[[-13.3  46.4   9.7   3.3  -0.8  31.1   3.6 -13.8 -13.8  28.7]
 [  8.7   8.0  14.1  40.5 -44.7  17.2  26.1  17.2  23.3   0.6]
 [ -1.0  33.5 -21.7 -17.9  17.2 -12.1   6.6   6.4   4.1  33.5]
 [ -7.3 -16.6  -0.8  51.4  30.3   4.7 -21.0   9.8  -2.5 -31.2]
 [ -1.3 -13.1  20.7   5.8 -13.1 -16.9  -0.3  -5.5 -20.6  -0.7]
 [  8.8  12.3  13.1 -24.4   2.2   5.8  13.4 -11.8  17.3 -12.0]
 [-13.6  14.0 -13.1  22.7 -21.0  -2.4  28.8 -11.0   5.8 -41.1]] out -1.3

[[ -9.1 -15.4   3.5  -3.1   8.5  -2.9   1.4  -7.3   0.8  -6.3  -7.7   3.6
  -14.6  -3.3]
 [-20.7  19.6   7.1 -28.5   0.4  21.7 -28.0   3.5  -1.1  10.0  24.2  17.3
   28.8 -38.7]
 [-22.6 -42.1  13.4  10.4 -19.7  -7.5 -14.0   3.1  13.8 -12.8  -1.4  -7.9
   14.4   8.8]
 [-25.9 -46.5  15.5  -3.2   1.8 -14.6   2.8 -21.2  14.0 -20.9 -10.1   9.9
  -19.5   0.0]
 [ 22.2  27.4   2.1  20.5 -15.2 -12.1 -14.9  -3.5   0.6 -14.3 -14.0  -8.3
   -7.5  -7.5]
 [  7.7  13.5  -5.1   1.5   9.0  13.0   1.6  -6.8  13.0   6.7 -26.5 -17.3
    8.9   9.1]
 [ -1.4  15.9  -8.8  -9.1  -2.0 -22.8  -1.2   0.7  13.8  13.2  33.2 -16.3
   -4.8  32.7]
 [-14.2 -24.5  11.2  -5.6   4.1  -8.5   1.6 -14.4   5.1 -12.7  -7.9   7.8
  -20.9   0.9]
 [ 17.9 -17.9  -9.1  20.5 -17.0  14.5   9.2   8.6 -12.4  10.0  17.9  39.4
   16.8   5.5]
 [  2.1 -11.6   7.6   7.9  16.0   2.1  -1.7  33.3 -37.9  14.9  -9.1 -17.9
   -5.9 -15.6]
 [ -1.1  20.5 -12.2 -15.4   2.3 -27.6   5.6   6.1  11.1  17.0  44.7 -19.1
  -10.7  46.7]] out 17.9

[[-12.0  11.7   6.5   0.0 -15.4 -40.0 -24.8   6.5   7.6  -5.1  -9.5 -14.7
  -10.8 -37.7]
 [-37.8 -21.0 -11.9 -20.5  10.5  -9.7   6.8 -34.1 -15.7  -7.4 -41.5  10.4
  -40.9  -6.0]
 [ 15.7  -8.1  13.2  14.6  23.4 -12.4  40.8  -5.1  42.2  37.7  -5.2  -4.7
   -4.1 -11.2]
 [-13.1 -17.7 -18.5  -4.6  10.2   7.2 -21.2 -27.7 -35.9 -26.7 -29.7  -2.6
  -27.0  12.1]
 [-21.7   8.8  29.2 -24.7  -9.0  14.3  31.0  13.7   4.9   1.5  22.2  45.6
   20.1  10.8]
 [ 31.6 -15.2 -22.6  22.6  24.2  25.1  12.7 -14.1 -21.0  -1.0 -12.9 -10.7
   -8.6  26.6]
 [ -0.1  21.5  20.8   1.0 -13.0 -18.2  12.5  24.4  46.0  31.4  23.1  -1.7
   18.6 -22.1]
 [-10.4 -18.1 -12.2 -13.0  13.3  27.9   1.6 -17.8 -36.8 -23.8  -9.3  13.7
   -4.3  29.3]] out 31.6

[[-10.3 -28.1  11.2   7.0  30.8 -18.4   8.5   1.2 -21.1  18.7  -7.2  -7.1
   35.2]
 [ 19.7 -29.1 -16.5  21.7  25.6   0.7 -12.4 -15.4 -27.3 -13.4 -19.4  18.1
   29.3]
 [-27.2  30.0  24.1  25.8 -23.6 -23.9  21.3 -15.3  44.6  27.8 -23.8 -37.1
  -17.7]
 [-19.3  12.8  17.7  45.8   1.8 -40.1   9.7 -44.5  29.6  11.3 -48.9 -32.4
   13.1]
 [-16.8  -2.3  14.8 -46.5  -3.9  19.5   7.9  36.9   8.8  15.6  45.6  -0.8
  -16.5]
 [-36.7 -12.7  43.3  -2.1  13.0 -33.8  43.5   6.1  28.8  44.0   3.3 -47.9
    3.7]] out -19.3

[[-13.0 -29.5  27.7   3.3  14.8 -19.0 -18.2  -1.8 -41.1 -53.7  -7.7  -6.6]
 [ 21.1 -24.4  30.2 -20.7   9.5  18.1  32.0  12.4 -35.3   4.2   2.0 -30.1]
 [-10.4 -15.2  40.1 -13.2  50.2  20.3 -23.2  27.7   6.1 -44.3  -0.1  28.8]
 [-38.3 -10.0  -3.9   6.6 -20.8 -23.4 -27.4 -17.9 -16.8 -25.6   2.0   7.5]
 [-13.4  16.2 -16.7 -25.5  20.6  -0.3 -14.4   2.6  20.7  43.3   4.5 -21.9]
 [ 34.9  15.3  35.1   0.4  19.5  -4.0   9.9  -8.0 -18.0   4.5 -10.0
  -26.2]] out -38.3
